Here is a tiny trained network, its code and every weight. The questions are about switching its units off for an input and a target symbol, where a switched-off unit gives its printed mean instead of its output.

import numpy as np


def w(rows, s, z=0):
    codes = np.array(rows[::2]) - 128.0
    scale = np.full(codes.shape[1], s)
    scale[-1] = z or s
    return codes * scale


def f(y):
    return y / 2 * (1 + np.tanh(0.7978845608 * (y + 0.044715 * y**3)))


def softmax(a):
    e = np.exp(a - a.max(-1, keepdims=True))
    return e / e.sum(-1, keepdims=True)


def log_softmax(a):
    a = a - a.max(-1, keepdims=True)
    return a - np.log(np.exp(a).sum(-1, keepdims=True))


def net(x, mask):
    ids = ['Ωβγημξπστφψ'.index(c) for c in x.split()]
    T = len(ids)
    res = E[ids] + P[:T]
    r = res
    for j in range(2):
        rows = slice(3 * j, 3 * j + 3)
        q, k, v = (r @ M[0][rows].T for M in (Q, K, V))
        z = softmax(np.where(np.tri(T) > 0, q @ k.T / 3**0.5, -1e9)) @ v
        o = O[0][rows]
        res = res + np.where(mask[j], z, o[:, -1]) @ o[:, :-1]
    y = f(res @ A[0][:, :-1].T + A[0][:, -1])
    res = res + np.where(mask[2:14], y, B[0][:, -1]) @ B[0][:, :-1]
    return log_softmax(res[-1] @ U[:, :-1].T + U[:, -1])


Q, K, V, O, A, B = {}, {}, {}, {}, {}, {}
E = w([
[152,134,66],'Ω',
[38,251,131],'β',
[103,99,76],'γ',
[170,195,122],'η',
[168,145,206],'μ',
[126,109,120],'ξ',
[95,91,108],'π',
[139,117,114],'σ',
[38,61,162],'τ',
[112,112,213],'φ',
[108,99,118],'ψ',
],0.02)
P = w([
[58,179,129],'0',
[123,48,182],'1',
[200,1,152],'2',
[117,45,154],'3',
[158,171,67],'4',
[58,250,64],'5',
],0.009)
Q[0] = w([
[164,71,118],'H1',
[137,157,120],'H1',
[212,4,140],'H1',
[161,109,166],'H2',
[53,168,151],'H2',
[125,118,125],'H2',
],0.015)
K[0] = w([
[99,178,140],'H1',
[122,115,125],'H1',
[32,251,121],'H1',
[156,125,154],'H2',
[91,174,131],'H2',
[93,128,114],'H2',
],0.017)
V[0] = w([
[194,178,129],'H1',
[92,101,128],'H1',
[125,89,2],'H1',
[129,98,68],'H2',
[150,84,139],'H2',
[122,188,174],'H2',
],0.018)
O[0] = w([
[222,12,68,2],'H1',
[81,189,155,197],'H1',
[173,30,255,57],'H1',
[114,86,179,93],'H2',
[92,182,161,132],'H2',
[147,104,70,142],'H2',
],0.014,0.0096)
A[0] = w([
[22,74,92,175],'N1',
[50,189,39,109],'N2',
[168,160,214,126],'N3',
[250,222,136,152],'N4',
[102,137,147,52],'N5',
[38,36,76,155],'N6',
[93,192,246,237],'N7',
[176,43,86,88],'N8',
[136,39,65,87],'N9',
[120,53,122,89],'N10',
[230,73,207,140],'N11',
[214,2,139,4],'N12',
],0.0077,0.0041)
B[0] = w([
[147,120,96,168],'N1',
[160,121,233,253],'N2',
[79,101,204,163],'N3',
[88,68,102,146],'N4',
[106,161,110,149],'N5',
[158,112,121,143],'N6',
[160,98,7,250],'N7',
[101,69,122,135],'N8',
[78,221,147,139],'N9',
[131,190,134,132],'N10',
[91,174,141,149],'N11',
[224,35,124,139],'N12',
],0.013,0.032)
U = w([
[166,102,165,125],'Ω',
[183,148,130,1],'β',
[65,114,186,156],'γ',
[241,139,92,86],'η',
[254,179,126,248],'μ',
[157,127,125,96],'ξ',
[118,119,123,73],'π',
[149,121,134,139],'σ',
[112,201,107,68],'τ',
[121,157,197,103],'φ',
[151,123,108,127],'ψ',
],0.0092,0.0074)

Each question gives the input, a string of symbols that net reads in full, and the target symbol t.
The units are the heads (3 rows each of Q, K, V and O) and the neurons (one row each of A and B). Each row of codes is followed by its name. A weight is (code - 128) times the scale printed after its matrix; where a second scale follows, it is the last column's (O, A, B and U).
mask holds one flag per unit, heads first, then neurons. A switched-off unit (its flag False) gives its mean, the last column of its rows in O or B, instead of its output. The means were averaged over made-up inputs and are rounded, as every weight is.
A unit's drop is (log p(t) with every unit on - log p(t) with that unit switched off) / (log p(t) with every unit on - log p(t) with every unit switched off).
The circuit of an input: a set's keep is (log p(t) with only the set's units on - log p(t) with every unit switched off) / (log p(t) with every unit on - log p(t) with every unit switched off). Starting from the 12 units with the biggest drops (on a tie, the unit counted first), units are removed one at a time, each time the one whose removal leaves the highest keep (on an exact tie, the one counted first), for as long as the keep stays at least 0.8.
units of the circuit, in order: the units of the circuit, biggest drop first
unit that matters most: the unit with the biggest drop
k most important neurons: the k neurons with the biggest drops, biggest first
which heads matter: for each layer, one digit per head in row order, 1 if its drop is at least 0.15 and else 0, layers parted by /
input η φ γ μ τ ψ, target γ: units of the circuit, in order : (H1, N3)
input φ γ μ, target φ: unit that matters most : N2
input ψ τ φ τ η ψ, target φ: units of the circuit, in order : (N7, N2, H1)
input Ω τ η, target Ω: units of the circuit, in order : (H1, N7)
input φ τ ψ, target φ: units of the circuit, in order : (N2, H1, N7)
input η ξ η, target η: 3 most important neurons : (N12, N2, N3)
input μ ψ μ π, target μ: units of the circuit, in order : (H1, N2, N3, N7)
input μ γ ξ ξ, target μ: 2 most important neurons : (N3, N2)
input τ ψ ψ, target τ: which heads matter : 10
input τ τ γ τ Ω, target τ: which heads matter : 11
input η τ μ, target η: 3 most important neurons : (N12, N2, N3)
input γ σ σ, target γ: which heads matter : 11
input γ τ ξ γ, target γ: units of the circuit, in order : (H1, H2)
input μ Ω τ τ, target μ: unit that matters most : H1
input τ μ τ Ω, target τ: which heads matter : 10
input μ β τ, target μ: which heads matter : 11
input τ Ω γ σ μ φ, target γ: 2 most important neurons : (N3, N11)
input τ Ω γ φ π σ, target γ: which heads matter : 10
input γ γ τ τ μ η, target τ: which heads matter : 10
input Ω Ω τ ψ, target Ω: 2 most important neurons : (N12, N3)
input π φ γ τ τ Ω, target γ: units of the circuit, in order : (H1, N3)
input τ τ ξ γ μ, target τ: 3 most important neurons : (N7, N2, N12)
input Ω γ Ω, target Ω: which heads matter : 10
input τ ξ μ φ β, target μ: 2 most important neurons : (N2, N7)
input τ μ Ω ξ τ π, target Ω: units of the circuit, in order : (H1)
input γ τ γ Ω, target γ: units of the circuit, in order : (H1, H2)
input Ω τ γ, target Ω: most important neuron : (N12)
